Each row is followed by its tier, which names the range that a hidden value of the row falls in. A new part has a new value, new ranges and new names.
In the rows, 128 means zero.
[146 101 109 122 120  86 104 121 173 130  93 137  96 113 137 121 156 151
 116 169 118 131  94 108 126 168 136 139 157 123 144 147 106 114 157 119
 148 143 124 166 177 118  98 112 220 179 128 104  44 100  83 127 134 147
 146 151 119  80]
(43)
[ 81 139 139 110 153 142 124 114 109 133 122 108 152 126 166 118 119 141
 148 115 131 175 125 140 100  71 128  76 116 114 100 125 157 175 105 139
 119 107 139 106  97 130 121 132 117  77 123 124 159 140 196 116  81 139
 105 157 123 181]
(48)
[ 88 101 146 178 196 139 133 105 130 159  97 142  62  76 120  95 106 147
 169  94 164 132 137 131 100 142 105 179 133 123 164 177 137 126 138 159
 131 142  90 135  93 113 104 105  99 150  73 129 126 119  96 126 117 161
 120 147 130  86]
(48)
[145  83 118 151 134  85 123 105 165 150  74 144  85 109 139 141 190 142
 120 146 142 118 112  98 117 182 149 135 148 129 163 149  80  81 160 127
 142 162 130 168 179 111  88 131 189 185 117 114  43  95 114 132 104 150
 125 134 128  71]
(48)
[106 114 155 166 169 175 118 100 144 162 110 144 110 106 159 110  49 146
 154 106 151 135 139 132 100 124  96 128 143 121 134 167 154 129 142 161
 124 107  95 119 109 136 101  84 133 119  84 141 126 120 142 108 140 159
 100 191 113 112]
(39)
[171 112 136 146 113 152 158 132 128 145 150 166 148 157 137 161  97 111
 111 136 118  76 152 124 158 165 138 162 122 135 150  96  86  77 148  95
 114 159 129 136 123 136 136 121 134 139 149 146 133 116 116 149 196 113
 126  88 140  88]
(39)
[127 137 119 146 156 124 103 118 170 137  98 147  92  95 128 110  75 150
 137 148 135 144  98 118 120 123 117 144 148 114 125 171 140 119 147 148
 133 111 101 151 134 137 108  82 196 159 101 137  78 114 101 109 141 148
 127 185 110  92]
(39)
[ 94 134 146 188 188 166 133 116 124 154 116 141  81  67 113  79  75 144
 162  85 149 154 141 151 108 103  87 187 131 120 136 181 176 153 126 163
 123 123  86 125  70 138 100 109  71 136  81 146 152 111 107 105 114 161
 132 175 120 103]
(43)
[ 96 171 123 114 116 136 133 200  57  92 207 102 141 142  47 101 110 104
 143 122  97 140 132 152 131  63 106 168 104 123  82  94 158 179  79 117
 119 133 142  96  65 131 181 111  74  69 149 141 179 164 103 128 160 100
 137  73 143 188]
(48)
[126  98 128 154 153 125 120 116 154 155  88 147  84 109 158 132 145 145
 141 135 142 119 115 108 115 156 136 134 144 118 155 144  97  91 154 129
 123 149 117 152 143 114 101 114 190 168  93 124  85 109 104 138 129 151
 110 154 120  85]
(43)
[ 87  94 128 167 152 104 140 117 133 152 101 157 112 107 149 165 219 127
 148 137 134 125 140 105 100 145 155  98 113 113 167  94  72  94 129 124
 120 173 148 146 128 105 103 125 149 118 111 129 125 130 152 148 109 133
  82  86 131 129]
(48)
[117  93 151 180 175 165 134 100 135 163 104 152  94 112 163 128 100 137
 158 109 166 101 142 119 107 162 109 143 136 124 167 157 112  93 153 145
 125 144  98 132 110 113 114 106 140 153  74 132 118 124 115 137 149 157
  95 149 120  87]
(43)
[ 90 135 156 110 146 174 134 109 115 141 139 131 160 114 176 128  71 140
 153  85 127 160 167 155 113  85 114  91 109 127 108 115 166 184 117 140
  95 110 116  87  90 139 123 133  77  71 110 137 199 137 205 127 121 137
 121 158 129 182]
(48)
[169  70 118  86  86  83 118 105 163 128 101 138 155 171 161 165 155 138
 103 158 127  93 112  93 132 202 176  62 143 148 139 120  74  89 161 105
 136 143 156 145 221 115 118 133 234 135 158  97  58 126 160 150 127 123
 119 126 140 123]
(48)
[ 95 159 145 136 165 174 117 131 112 146 135 113 109  73 157 104  65 143
 153 108 110 184 146 162 109  67  71 157 125 108 108 144 192 185 120 144
 105 116  89 106  63 144 106 120  89 122  95 141 174 110 125 105 134 147
 149 180 107 148]
(39)
[114 133 116 139 146 120 100 137 149 130 105 135  81  90 111  98 120 144
 145 142 125 148  97 122 109  98 113 147 142 110 123 154 138 129 131 145
 134 122 113 149 117 131 111  82 184 150  98 131  76 118  91 105 131 152
 122 168 112 108]
(43)
[158 108 134  63  75 150 155 137 115 124 148 139 188 207 172 207 130 107
 105 121 109  80 166 117 153 148 158  67 103 143 116  58  83 116 135  81
  80 161 157 102 161 138 167 151 146  84 172 131 152 137 208 162 174  91
 114  84 154 175]
(48)
[169 171 111  69  69 149 122 157 118  92 156 104 163 191 100 117  99 118
  98 144  91 127 104 140 162  92 129 122 122 130  79 126 170 151 123 113
 113 113 142 109 147 158 168 134 150  99 168 135 134 130 130 106 156 106
 144 139 126 156]
(39)
[ 98 141 156 112 139 188 146 120 106 131 164 140 175 154 158 140  55 121
 158  77 141 126 171 151 121  90 124  87 100 128 107  97 151 166 107 134
  88 118 121  80  84 142 163 123  64  50 122 148 200 160 191 132 146 112
 100 131 135 178]
(43)
[179 103 128  88 103 142 123 113 179 146 102 142 151 204 200 189  88 127
 102 149 129  66 121 100 133 184 148  77 151 134 137 110  82  66 180 105
 112 160 135 131 199 139 147 104 247 144 133 120  57 113 133 139 190 107
 103 157 116  92]
(39)
[133 153 169 148 131 236 148 136 119 158 158 152 154 170 152 141   3 123
 150  72 125  99 182 147 134  92 102 125 110 116 114 111 163 136 140 142
  58 142  92  69  83 164 158 104  85  63 115 190 209 131 176 122 188 115
  85 159 126 126]
(39)
